Below is a small trained network, with its code and all its weights. Each question gives an input and a class and asks what happens when units are switched off, that is, made to give their printed mean instead of their output.

import numpy as np


def w(rows, s, z=0):
    codes = np.array(rows[::2]) - 128.0
    scale = np.full(codes.shape[1], s)
    scale[-1] = z or s
    return codes * scale


def f(y):
    return y / 2 * (1 + np.tanh(0.7978845608 * (y + 0.044715 * y**3)))


def log_softmax(a):
    a = a - a.max(-1, keepdims=True)
    return a - np.log(np.exp(a).sum(-1, keepdims=True))


def net(x, mask):
    res = np.array(x, float).reshape(1, 4) / 4 @ E
    y = f(res @ A[0][:, :-1].T + A[0][:, -1])
    res = res + np.where(mask, y, B[0][:, -1]) @ B[0][:, :-1]
    return log_softmax(res[-1] @ U[:, :-1].T + U[:, -1])


A, B = {}, {}
E = w([
[219,102,230,188,205,133,209,60,203,109,103,226],'x0',
[151,97,106,246,135,146,48,188,174,245,196,207],'x1',
[158,245,183,116,185,20,2,129,86,196,29,180],'x2',
[224,116,27,150,84,27,134,210,104,40,110,50],'x3',
],0.007)
A[0] = w([
[179,147,154,142,118,50,147,143,112,112,60,177,221],'n1',
[129,104,139,188,161,245,124,78,193,185,213,154,188],'n2',
[84,139,133,37,108,177,142,142,73,114,125,74,174],'n3',
[123,103,142,153,140,203,107,95,150,230,159,164,130],'n4',
[71,122,139,159,135,143,94,94,132,254,119,202,186],'n5',
[34,104,128,55,120,185,167,95,79,109,164,86,177],'n6',
[133,51,170,157,119,216,169,152,205,163,194,175,239],'n7',
[153,226,166,186,123,57,128,99,76,144,22,164,232],'n8',
[179,68,90,181,82,137,253,80,191,55,159,98,170],'n9',
[176,182,193,84,161,79,88,95,144,175,18,158,189],'n10',
[35,141,141,34,111,166,174,124,57,85,145,75,173],'n11',
[124,245,162,93,181,67,79,109,102,132,72,157,183],'n12',
[139,163,172,88,119,88,114,102,115,133,93,138,170],'n13',
[164,155,86,105,45,80,74,225,81,107,155,48,200],'n14',
[182,109,192,160,154,159,175,108,180,126,170,177,197],'n15',
[54,107,86,75,89,176,212,117,149,75,132,100,181],'n16',
[169,82,150,154,134,145,165,118,139,45,132,104,170],'n17',
[138,94,155,144,99,109,56,92,135,229,105,164,250],'n18',
[148,198,163,137,143,70,98,59,103,150,63,140,147],'n19',
[152,75,136,251,124,177,194,104,199,109,170,159,169],'n20',
[152,220,165,134,158,72,121,129,132,119,66,137,201],'n21',
],0.0062,0.0027)
B[0] = w([
[175,103,109,112,186,139,136,121,74,173,94,109,206],'n1',
[38,248,245,170,84,71,63,133,158,111,207,212,221],'n2',
[56,119,90,78,44,125,207,53,155,117,2,57,202],'n3',
[59,212,227,114,38,60,118,160,119,126,116,199,188],'n4',
[100,161,177,9,137,69,134,181,160,189,135,207,209],'n5',
[75,185,152,123,5,101,227,43,223,41,62,121,220],'n6',
[52,135,243,178,101,135,117,196,159,27,191,221,228],'n7',
[191,128,133,60,226,148,170,111,11,184,56,131,245],'n8',
[149,2,118,196,137,177,120,87,125,57,183,125,245],'n9',
[178,172,152,69,185,229,225,125,64,175,66,159,242],'n10',
[101,65,99,68,61,121,212,96,230,92,97,101,230],'n11',
[159,130,41,86,167,213,181,144,55,116,98,120,243],'n12',
[178,109,108,123,123,197,177,102,82,150,124,119,175],'n13',
[121,106,20,163,143,9,53,165,176,223,93,31,255],'n14',
[146,111,189,176,161,162,155,194,93,104,169,157,205],'n15',
[77,70,96,136,29,162,155,79,188,67,150,99,231],'n16',
[99,82,76,174,168,142,151,95,101,86,108,125,185],'n17',
[134,157,132,32,150,75,135,188,112,176,110,148,205],'n18',
[189,120,117,99,175,206,156,145,20,186,106,185,210],'n19',
[132,94,189,218,175,190,49,194,94,74,248,153,219],'n20',
[186,113,158,12,195,186,151,104,57,198,90,94,214],'n21',
],0.0049,0.0085)
U = w([
[82,92,101,95,79,117,173,69,194,96,107,100,86],'0',
[201,145,128,55,165,174,154,154,43,144,95,155,221],'1',
[87,231,207,113,106,95,102,203,132,125,176,221,2],'2',
[130,69,151,254,133,193,114,154,127,74,207,159,97],'3',
[154,109,59,148,131,31,33,200,118,159,116,78,186],'4',
],0.0076,0.00071)

Each question gives the input, the list of numbers given to net, and the class t.
The units are the neurons (one row each of A and B). Each row of codes is followed by its name. A weight is (code - 128) times the scale printed after its matrix; where a second scale follows, it is the last column's (A, B and U).
mask holds one flag per neuron, in row order. A switched-off neuron (its flag False) gives its mean, the last column of its row in B, instead of its output. The means were averaged over made-up inputs and are rounded, as every weight is.
A unit's drop is (log p(t) with every unit on - log p(t) with that unit switched off) / (log p(t) with every unit on - log p(t) with every unit switched off).
The circuit of an input: a set's keep is (log p(t) with only the set's units on - log p(t) with every unit switched off) / (log p(t) with every unit on - log p(t) with every unit switched off). Starting from the 12 units with the biggest drops (on a tie, the unit counted first), units are removed one at a time, each time the one whose removal leaves the highest keep (on an exact tie, the one counted first), for as long as the keep stays at least 0.8.
circuit, biggest first: the units of the circuit, biggest drop first
top k neurons: the k neurons with the biggest drops, biggest first
drop when u is switched off: that unit's drop, to one decimal
input [-6,7,-5,3], class 4: circuit, biggest first	[n14]
input [5,-6,-8,8], class 3: top 2 neurons	[n9, n20]
input [4,0,-1,-2], class 2: top 2 neurons	[n2, n16]
input [-7,-5,4,-1], class 0: circuit, biggest first	[n11, n3]
input [6,3,-5,-6], class 2: top 3 neurons	[n2, n4, n5]
input [2,-2,-7,7], class 3: top 2 neurons	[n9, n20]
input [-7,-7,4,-8], class 0: top 2 neurons	[n11, n6]
input [2,3,-1,8], class 4: top 2 neurons	[n14, n7]
input [-7,4,3,-3], class 4: top 2 neurons	[n7, n2]
input [-4,-7,1,7], class 0: top 2 neurons	[n11, n3]
input [-4,-6,3,-5], class 0: drop when n14 is switched off	-0.1
input [-5,-2,1,2], class 4: drop when n18 is switched off	-0.1
input [-8,8,-2,-1], class 2: drop when n13 is switched off	0.0
input [0,-2,-8,6], class 3: circuit, biggest first	[n9]
